Each row has a class, written as a number after it.
[  18  -44  195  -20  330  -74   88  118  188   -3  -15  111   91   57
  233  271  -47   76   28  -27   -3  333   19 -186  168   11  -88 -133
  183 -225  154  210   -6 -115 -224   -6] | 7
[ -52  707 -150 -220  198 -121 -243  -43 -208 -163  101  -31 -230   -8
 -172 -360  -63  142  -35  -36 -105  515  352  169  100   57  220    5
 -304 -175  107  320   63  -76  -30   27] | 5
[  95  458   88 -101  159  -87   32   62  -26   72   -8  -18   77  -11
   -3  161  160  143   41  212  -59  485   -9  177  150  -31  -98 -108
  226 -337   93  286   25   24 -292  129] | 1
[  32  265  215  -34  333  -10  414  -89  -39 -262  -39  -86 -136   46
    3   62 -276  132   93  243  -40  110 -236  173  390  -88   53  -32
  188 -219  -35   90  -28  296 -350    2] | 5
[-304  168   27  -52  -70    9 -144 -115   53  -10  178 -138  -60 -142
  -10 -446   11    0 -130  100 -127  538  -12   83    4 -199  140 -135
 -521  -30   91  264   17   -6  366  -74] | 4
[  92  334   44 -130  -41 -136 -449   -1    6   73  -14  274 -171   32
   21 -332  -94 -140   42  -48  -55  140  -30 -101 -103  111   10 -218
 -277 -105  -22  196  -32 -155   82  -63] | 4
[ 105  339  125   -3  207 -144   96  -11  116  -75  -89  -54  105   68
  102  132  159  124  -15   92 -105  452   62  168  330   55  -43  -76
  143 -381  117  225   98   39 -258  132] | 3
[ 296  227  -50   87   61  -14  -73   89  183  213 -175  -18  343   47
   31   77  401  242   19 -266  -61  327  246  225  250  184  102 -229
  164 -361  264  -11  171 -108 -328   69] | 7
[-207  455   78 -157  -52 -209 -180   99  -89 -152  -35  131   -9 -171
   72 -279 -194  231  -88 -225  -91  137   64   94   35  -26  -15 -249
 -280  -63  158  158   45 -301  397  -41] | 6
[ 247  442  212  184  213  185 -250   20  199   46   -8 -172  -89  287
 -127   63  157  -69   44  -80  116  -63 -165  100   83  -57  -12 -264
  370 -289  -41 -223  -24   -6 -318   72] | 9
[  76   36  114  232  350 -232   83  213  134  -83  -97  264  526  -68
   20  192   98  243  -73 -382  -42 -380  129  577  863  126 -281 -183
 -301  404 -267   31 -161  -85  -46  -45] | 8
[-194  282  161  175  150 -172  127  102  185  -69  110  -84   98   61
 -140 -160 -212  223   17 -483  146 -351 -136   44 -226  149  -25   68
 -104  285 -155  -13 -130 -268    4   -3] | 0
[  92   42   56 -108  381   59   24  152   69  -88   87   84   15   22
  238  147  173   23  -96  151  -79  605  123    2  109  -75  -62 -173
  359 -388  199  134   17    6 -205   17] | 3
[ -12  381  217 -197  241   80 -313 -133  129  143  175   66 -374  152
 -108 -273 -136 -148  129   -5  215  -42 -128 -301  -93  -48   55 -160
 -298  227  -99  295 -127 -420   34   23] | 0
[ -63  183  141 -205  185    6  -71  109  121   22 -215  155   99  128
  221  153   11  -31   26   55   -7  -13   79  106  220   11   46 -106
   57 -359  244  180  -23  -57 -149   88] | 7
[  12  129  125   -5  370    8  -28 -133   62  -86    9   56  223  232
  187  457   36   18 -168  298   65  258  138 -104  263 -296   -8  125
  241 -325  188   70  226  333 -145  -38] | 4
[-137  434  119  -56   -6  -84  -35  -61   78   20   20   18 -238   45
    2 -244  -93  151  -92   35  106  312 -163 -238 -222  133  130 -111
 -333  -17   68  103   -5 -187   64 -140] | 2
[  63  153   49 -106  251  -59  -77  150   27  -10   -2  -14  140   26
   52   89   90   98   48  -12 -118  374  250  -43  170   74  -83  -25
  -14 -452  271  186   60 -115 -259  121] | 2
[ -27  611 -108 -121  -39 -106 -179 -140   -7  111   53  -88   37  123
   88 -241   68  169 -206  -31  -94  382  167  283  118  -10  142  -35
 -253 -276  145   93  143   67  108  132] | 6
[   5  430   89  -82  -63  -75 -472 -177   41   54  119  -35 -321  125
 -146 -429  -28  -45   99   82  113  312  -21 -154 -150    4   16 -116
 -434 -165  -57  195   25 -316 -106  -40] | 9
[ -47  575  179 -271  360  195 -326   12   16  -81  177  -38 -434  198
  -16  -18  -23   47  -86   48  172  -41  -51  -62   -2  -76  -23  -14
  -37 -145  -59  103  -58 -243  -64   15] | 3
[ 323  -17 -301 -284  447  142 -435   77 -172  100  307  -71  -65 -168
 -383 -218   36  -74   11 -407 -256  199  611   16  110  -29  353 -192
 -235   54  232  192 -168 -302  102  412] | 2
[-174  594   19  181 -146 -161 -210  -54  -44 -145  181  -70 -319   23
 -319 -587 -206  -17  258   30 -100  229   -3 -111 -199   84 -129  -40
 -353   20 -134   58 -226  -12  140  -14] | 5
[-103  423   43  -63   95 -108 -104  104  -22 -171   82  -83 -172  -41
  -17 -345 -285  119   33  -88  -29   44  171   -9 -148  -27  146  -89
 -330  170  -83  248 -198 -103   77  -68] | 8
[  18  230  122   26  164 -101   80   13  129  -71 -132  -85  214   97
   93  103  101  115   11   25  -79  443   27  174  213  -35  -98 -105
  132 -415  141  150   65  103 -211   50] | 5
[-139  381   82 -249 -129 -124 -316 -141  -10  -41 -119   11 -184  115
  -19 -130   54  -75 -195 -205   42  195 -274   74 -167   -5 -133 -150
 -168 -109   -9  129  101 -176  326   45] | 9
[   1  502   70  -77  260 -194 -161 -110   33 -122 -101  -61  -32  -17
 -109 -281   55   71  -29  175 -133  327  -56   87   20  118  -43  -99
 -487 -194    4  359  269 -425  -89  -48] | 3
[-121  379   59 -130   -5 -100 -245  -38    6   17   26   45 -122   21
 -114 -281 -104  111   19  -93  -36   18   55   27  -84   23   97  -18
 -409   59   95  206 -119 -216   59   40] | 6
[ -15  332   87   28   43 -209 -219  219   80 -103  -95   13  146  -41
  167 -146  107  -82   75  -27  -20  457  232   56    6   69 -246 -159
  -52 -427  166  255  -46  -97  -11   81] | 9
[   6  320   27  -90   37  -12 -441  -46   29   80   24   84  -82   67
  -89  -88   12  -29  -90  -68   45  185  109 -167  -12  -30  127  -58
 -230   27   66  186  132 -282  154  -32] | 5
[ -75  513  143    0  122 -100 -162  -15   28  -64  112  -81 -110  -46
 -212 -294 -148    2   97  215 -103   31    7 -135 -234   15  228  -25
 -365  -62   85  413  -71 -323   40  -32] | 6
[ -92  467  252  -27   20  -83   54   65   94 -302  -18  223    5   50
  -10 -164  -40  193  -79   43  382 -464  -14   36 -124   87 -207  -34
 -372  194 -101  -91 -142 -392  328  -55] | 0
[ 239  757  132  -88 -165   17 -442 -107  -12  -26 -118   69  -89  319
 -242 -229 -116  -52   95  -76   -2 -340  107  398  150  100 -123   59
 -329  -72 -288   97   38 -212  -28   42] | 0
[-132   34  -88 -294  190   38 -469   22  -58  139   -1 -121  -45   80
  263  352  379   75 -212  -83 -170  701  210  -20   22  -78 -187 -217
  120 -490  129  293  169 -174   49  -95] | 0
[ 111  635  131 -116  277  -47 -211 -140   -2 -290 -145 -121 -220  -32
  -64 -298  -32  130  -22  122  -80  210    6  -54 -140  -75   78 -299
 -296 -104   54  293  229 -316  127 -139] | 9
[ 255  209  -43 -375  267 -398 -258   59  104 -232 -357  231  535  -66
   86  220  268  108 -323 -173 -154  407  293  -23  -72   43   65  -75
 -114 -425  448  465  320 -108  241  318] | 8
[-121  130   83  -62  134   29 -330   55   35 -117  234 -146 -241  -41
 -113 -236 -141   68  -58  -27  -46  245  -47 -291 -136 -115   59 -160
 -405   41  -59  199 -118 -172  149 -134] | 3
[   7  552 -109 -219   -8 -255 -327   76 -136    5   61 -135  -13  -57
 -119 -365 -201  -12  -39  -85 -305  348  -56   87  -71  -10  138 -214
 -258 -265   28  359  102   35   91  194] | 1
[-167   23  238  220  231   28 -101   33  288   97 -128   29  120  278
  240  524   36  -15   35  -43  256   33  143 -321  105  -70 -117 -102
  275 -128   82  -70 -132  -84  -19  -92] | 5
[ 184  448  283  -16  -96  167   -9   40   92   69  -88   51   28  132
  124  -83  -93  222  101  363  -11  228  -11    1  336 -139   -8  -24
  -19 -294  183   14  325  -48 -399 -116] | 4
[  92  219  172  145  124  -99  269 -107  249   66  -75   59  252  164
  130  300  157  215   68  -38  109   73  153   71  430   55  -41 -185
  120  -88   58   67  -67  -84   12   65] | 6
[   6 -118   96   24  319 -140  101   21   84  128   -5   13  278  -22
  217  315  223  105 -110  -69  -48  668  109 -208  387   30   25  -87
   69 -135  343  267  149   29 -272  -69] | 0
[ 123  465   60  -18  -50 -182  -93   43   13  -29 -106   59    3  -54
 -159 -387  -99  106  -32 -166  -48   66   16  203 -167  231  178  -89
 -393   35   35  158  -66 -244  -73    3] | 2
[  45   27  189 -123  367  -35  168  -16  206  -37  -71  -74   16  100
  165  265  133  125 -131 -216  -12  143   35  161  112   72   25  -37
  140 -122  103  201  -40 -186 -183  189] | 2
[ -31  535   62  -91  133  -98 -409  -23  -65   -3  105   -1 -130  -28
 -181 -229    5   69   16  -69  -13  111  111  -39  -86    4  -21  -16
 -319   11   27  259   -5 -352   25  -18] | 3
[ 138  173  -61 -115   75    6 -500  119   12   41   46   61  -90  183
  -91 -298 -146  -56   61 -313 -107  -15  279  -33  226  102   45 -195
 -469  157 -128  149   55 -327  -51  -39] | 0
[-382  424  136 -219  104   89 -656  273  -26   40   93   -1 -240  -22
  239 -240 -105 -218   72 -166   84  260  229 -180 -213 -140 -255   90
  -89 -320  213  307  -88 -172  147  -43] | 9
[-122  406  178 -172   67 -124 -753 -122  -72  215 -196   78  -55 -332
 -115  161  354  -15  -27 -318  -74 -254   22 -261  -17  126   -6 -149
 -382   10  218  516   21 -639  596  -89] | 5
[ -22  394    6 -117  225 -224   -5   49  -35  -55 -195   10  286  -23
  -71  186  296   11  -22  -40 -171  466   61  343  232   80  -93  -48
  277 -503  271  299  122  106 -169  240] | 0
[ 132  778  255  -16  -46  208   -2  -76 -117  166  -84   40 -142   59
 -529  -81  143  103  134  503 -391  450 -408  295 -191  115  -49  -30
   42 -382  149  199  -36 -237 -439 -202] | 2
[ 279  636  -36 -234  163 -171 -433  -62 -309  102  280  186 -358  193
   26 -368 -324   41   77 -103 -445 -314  249  282  340   28    0 -237
 -261  197 -136  107 -234 -264 -167  216] | 5
[ 167 -103   39  277  627   -3  198   96   58  -38    1 -321  260 -146
   48  283 -184  -14 -101  122 -163  -19  113  221  161 -159  307 -168
  128   29  -75  173    4    7 -270   -1] | 4
[ 145  348   57  -27  -24 -188 -216   72  101  133 -219  226  395  130
  108   27  155  -58  194   15  -38  -36  253  170  180   93  -74   19
  120 -498  216  134  -30  129 -270  153] | 8
[ 186  -72 -126  140  304  -95  225  274    3   -7  476 -647  161  132
   40  -67 -147 -293  -64 -297 -555  899 -143   -7 -191   26 -317   95
  207 -285 -162  459  -78  501 -262  116] | 7
[  81   92   38  -55  249  -45   77   17    1  -34 -164  109  376    8
   62   72   59   66   52  106 -209  449  219  103  151 -125  111   59
  134 -222  380  280  179  241 -365  -69] | 1
[ 201  222  116   65  246   30   89  120  138   44  -95  -34  216   89
   76  311  132  101   40 -180  105  263  126  -37  321   90 -111   -5
  255 -218   97  100   16  107 -216   -4] | 3
[ -65  186   84  -49  -72 -133 -149   68   59  208 -100  246  209   37
  106  112  101   26  193   28   -9  400  258  177  369    4 -196 -125
   21 -264  131  205 -152  -28 -140  126] | 1
[ 190  376   34  -84  399  314 -493   -4  149 -329 -246   98 -235  203
 -195  -86   48 -292  -21  190  203 -444  264   23   94  -80   14  186
 -135   29  -50 -101  289 -161   76  210] | 3
[  84  646   45 -136  -49   -6 -262  -95  -44  -73  -47   12 -308   95
 -122 -381 -112   44   55   56   -4  333   73  -14 -121   27   68  -82
 -273  -52   26  205  158 -233  -41  -75] | 7
[  86   90   79 -109  225   -6    5   54   77    2  -26  -43  189  116
  107  166  128   75  -50  134 -125  559  213 -106  113  -52   21   18
   49 -375  323  219  142  -42 -301   38] | 8
[ 193  395  152  -59 -200 -161 -199  -16   84  110 -131  108    3  140
   55   40  150  107  105  -21   -6  360   64  119  644   94  -79 -268
  -68 -291   51  122  -66   74 -217  160] | 3
[  85  145   74  -76  291  124  -33   78   -5   68   54  -72  413    3
 -175  530  207  179 -123   22  123  427  136  -69  284 -193 -275  188
  190 -191  145  206  443 -230  -32   24] | 0
[-189  600   80  -87 -167  -46 -391  -17  -40  -19   57  203 -266  -15
 -267 -321  -40   59   -7   74  162  324  -76   22  -42  -36   12   27
 -267   24   32  119   37 -136   40  -45] | 7
[   3  565  126    9  -51    1  -59  -28  -44   10  101 -243 -132 -120
 -131 -408 -302  183  141  125   55  256  -19 -284  -91  -76   50  -95
 -505   16   23  206  -49 -116  104 -146] | 3
[  38  225   16  -98   36 -127 -174  206   21 -123  -44   80  195 -324
  320 -101  177  290   38   40    4  554  347  298  -92  -53 -358 -246
   72 -667   71  204  -96 -147  183    9] | 5
[-135  506  158   22  233 -143 -191 -118   15  -10  -30   67  -81 -110
 -123 -211  -49  -64   76   65   -8  158  -74 -176 -122    6  -39  -84
 -245   -1  151  219   -2 -203  173   34] | 1
[ 280  395  111 -136  147 -119  257  -95  -12   51 -125   40   23  120
  239   33  236  152   66  113  -83   51  -56  415  310  165 -212 -131
  157 -352   87   53 -139  127 -402  195] | 9
[  94  340  105 -126  338  -86  -66    3   12   57  -81  135  136   41
   34  286  460 -109 -184  227 -129  149 -282  394   57  111  -67 -330
  466 -703  128   85  146 -274 -147  139] | 2
[ -60  117  317  -55  127 -384 -203  156  230  -22 -140  440  110  -94
   98  211    0  211   76 -116   45   79 -108   50  143   27 -106 -298
   79  -74   65  332 -319 -192 -177  122] | 7
[   5   71   -2  -17  -69  -86 -209   51  -25  213    3  -22 -111   -7
  102 -288 -270 -128  145 -233  -77  290  -81 -256  111   91  -23 -321
 -257  -92   32    8 -121   72   28   -9] | 1
[  29   63  127 -292  389   88 -288 -198   70   79  186   -5 -236   66
  -84 -268  105   -2    6 -368  314 -169    2  -69  -13 -101  369 -272
 -201   37  210   79 -189 -366 -134   71] | 6
[ -97  477   63 -190   33  -45 -402   45  -10    9  166  -53  -92  101
  -84 -365   -1 -129   17  100 -131   58   -6   -4 -125  -48   -3  -60
 -297 -164   30  325   67 -258   53   71] | 0
[ 531   28   58  -90  221 -224 -145  161  164 -165 -225  366  385  119
   51  196   76   56  -28 -341  -83 -246   98  406  183  105 -184 -230
  369 -297  -88  -18   30  -12 -186  305] | 2
[-119  544   -2 -176  159 -116 -343 -210 -107   34  195 -188 -289   37
 -142 -369   66 -143   80   62 -272  395  -72  -48  -84  -73  -37 -206
 -229 -251  101  378   19 -167  141  118] | 6
[-166  582  151 -147  109 -129 -409  -94  -74 -127   76 -185 -286  154
  -86 -281 -378  -21  175   41  -50 -364  190    2   44 -116  -45  106
 -565   27 -120  320 -148 -223    3  141] | 9
